Below is a small trained network, with its code and all its weights. Each question gives an input and a class and asks what happens when units are switched off, that is, made to give their printed mean instead of their output.

import numpy as np


def w(rows, s, z=0):
    codes = np.array(rows[::2]) - 128.0
    scale = np.full(codes.shape[1], s)
    scale[-1] = z or s
    return codes * scale


def norm(h):
    return h / np.sqrt((h * h).mean(-1, keepdims=True) + 1e-5)


def f(y):
    return np.maximum(y, 0)


def log_softmax(a):
    a = a - a.max(-1, keepdims=True)
    return a - np.log(np.exp(a).sum(-1, keepdims=True))


def net(x, mask):
    res = np.array(x, float).reshape(1, 5) / 4 @ E
    u = 0
    for l in range(2):
        y = f(norm(res) @ A[l][:, :-1].T + A[l][:, -1])
        res = res + np.where(mask[u : u + 4], y, B[l][:, -1]) @ B[l][:, :-1]
        u += 4
    return log_softmax(norm(res)[-1] @ U[:, :-1].T + U[:, -1])


A, B = {}, {}
E = w([
[178,192,50,39,225,63,132,103,173,94,89],'x0',
[134,173,184,43,40,104,197,39,191,190,202],'x1',
[143,129,194,68,154,102,15,101,247,58,66],'x2',
[119,64,135,96,54,102,115,3,72,77,143],'x3',
[69,103,195,117,234,40,164,126,21,139,185],'x4',
],0.0062)
A[0] = w([
[188,183,35,123,217,122,36,188,157,144,132,77],'L0N1',
[91,182,114,99,133,155,254,36,114,128,192,80],'L0N2',
[221,131,57,129,63,197,168,76,141,214,123,153],'L0N3',
[136,138,126,154,38,102,188,133,117,171,155,252],'L0N4',
],0.0077,0.002)
B[0] = w([
[51,123,117,118,140,153,188,166,161,126,172,221],'L0N1',
[55,77,113,93,64,146,207,65,135,10,73,219],'L0N2',
[134,216,81,197,147,159,27,147,131,182,80,254],'L0N3',
[107,55,140,34,104,54,116,162,107,172,105,238],'L0N4',
],0.012,0.0074)
A[1] = w([
[181,151,80,121,156,116,212,198,172,89,46,66],'L1N1',
[128,199,69,45,140,115,149,23,146,126,144,227],'L1N2',
[90,1,220,184,230,136,173,108,16,113,197,253],'L1N3',
[132,170,104,81,169,67,134,119,201,64,169,74],'L1N4',
],0.0079,0.0016)
B[1] = w([
[66,49,119,230,215,240,195,233,184,49,75,193],'L1N1',
[176,120,197,141,113,107,186,93,1,28,245,217],'L1N2',
[179,237,125,55,154,85,13,157,107,157,65,254],'L1N3',
[246,87,148,244,194,176,224,105,156,242,236,193],'L1N4',
],0.0087,0.0068)
U = w([
[52,111,74,121,37,148,105,27,145,73,68,85],'0',
[145,183,99,160,116,132,3,196,136,184,86,219],'1',
[59,71,94,118,41,93,141,152,105,232,116,3],'2',
[164,169,65,170,98,158,138,107,135,97,160,36],'3',
[55,106,80,188,185,204,201,198,153,102,151,206],'4',
[188,67,175,193,149,132,203,78,175,122,241,89],'5',
[131,118,166,66,98,45,162,90,43,94,167,215],'6',
[169,148,146,134,240,91,115,89,138,167,149,67],'7',
],0.013,0.0051)

Each question gives the input, the list of numbers given to net, and the class t.
The units are the neurons (one row each of A and B). Each row of codes is followed by its name. A weight is (code - 128) times the scale printed after its matrix; where a second scale follows, it is the last column's (A, B and U).
mask holds one flag per neuron, layer by layer. A switched-off neuron (its flag False) gives its mean, the last column of its row in B, instead of its output. The means were averaged over made-up inputs and are rounded, as every weight is.
A unit's drop is (log p(t) with every unit on - log p(t) with that unit switched off) / (log p(t) with every unit on - log p(t) with every unit switched off).
unit that matters most: the unit with the biggest drop
top k neurons: the k neurons with the biggest drops, biggest first
top k neurons in layer l: the k neurons of layer l with the biggest drops, biggest first
drop of u: that unit's drop, to one decimal
input [-1,-7,7,3,-1], class 4: top 2 neurons in layer 0	L0N4; L0N3
input [-3,3,-6,-6,3], class 2: unit that matters most	L1N2
input [-7,2,0,-2,2], class 6: top 3 neurons in layer 0	L0N3; L0N4; L0N1
input [8,-4,-2,3,3], class 4: top 2 neurons	L1N1; L0N1
input [7,6,-3,1,-1], class 0: top 2 neurons in layer 0	L0N2; L0N3
input [-1,4,7,6,1], class 5: top 2 neurons in layer 1	L1N4; L1N3
input [3,-3,-8,4,-4], class 0: top 3 neurons	L0N2; L1N3; L1N4
input [2,8,-2,-6,1], class 6: top 2 neurons	L1N2; L0N4
input [-8,-6,1,8,1], class 1: top 2 neurons	L1N3; L0N2
input [3,7,-6,0,-1], class 0: top 2 neurons	L0N2; L0N3
input [-8,-5,-8,-3,-5], class 1: top 2 neurons	L0N2; L0N1
input [4,-2,0,7,-1], class 6: top 2 neurons	L0N1; L1N2
input [5,1,-7,-4,8], class 6: top 3 neurons	L0N3; L1N3; L0N2
input [8,-3,2,-4,4], class 4: top 2 neurons	L0N1; L1N1
input [-5,3,6,6,-8], class 1: top 2 neurons in layer 0	L0N2; L0N3
input [8,8,5,8,-4], class 5: top neuron in layer 0	L0N4
input [2,4,7,7,3], class 5: top 2 neurons	L1N4; L0N4
input [2,-8,-5,4,0], class 1: top 2 neurons	L1N3; L0N2
input [4,8,-4,-4,1], class 0: top 2 neurons in layer 0	L0N2; L0N3
input [1,7,7,0,-7], class 3: top 2 neurons in layer 0	L0N3; L0N4
input [4,0,-1,1,1], class 5: top neuron	L1N2
input [3,1,4,7,1], class 5: top 2 neurons in layer 1	L1N4; L1N3
input [8,7,-2,-6,6], class 5: top 2 neurons in layer 1	L1N4; L1N2
input [5,6,-3,-1,-6], class 0: top 3 neurons in layer 1	L1N3; L1N2; L1N4
input [3,4,-6,-3,-2], class 0: drop of L0N4	0.1
input [-6,0,-4,-8,5], class 1: drop of L0N2	0.0
input [6,4,5,-1,-2], class 5: drop of L1N4	0.1
input [2,6,7,1,4], class 5: drop of L1N4	0.4
input [6,-5,1,7,-4], class 4: unit that matters most	L1N1
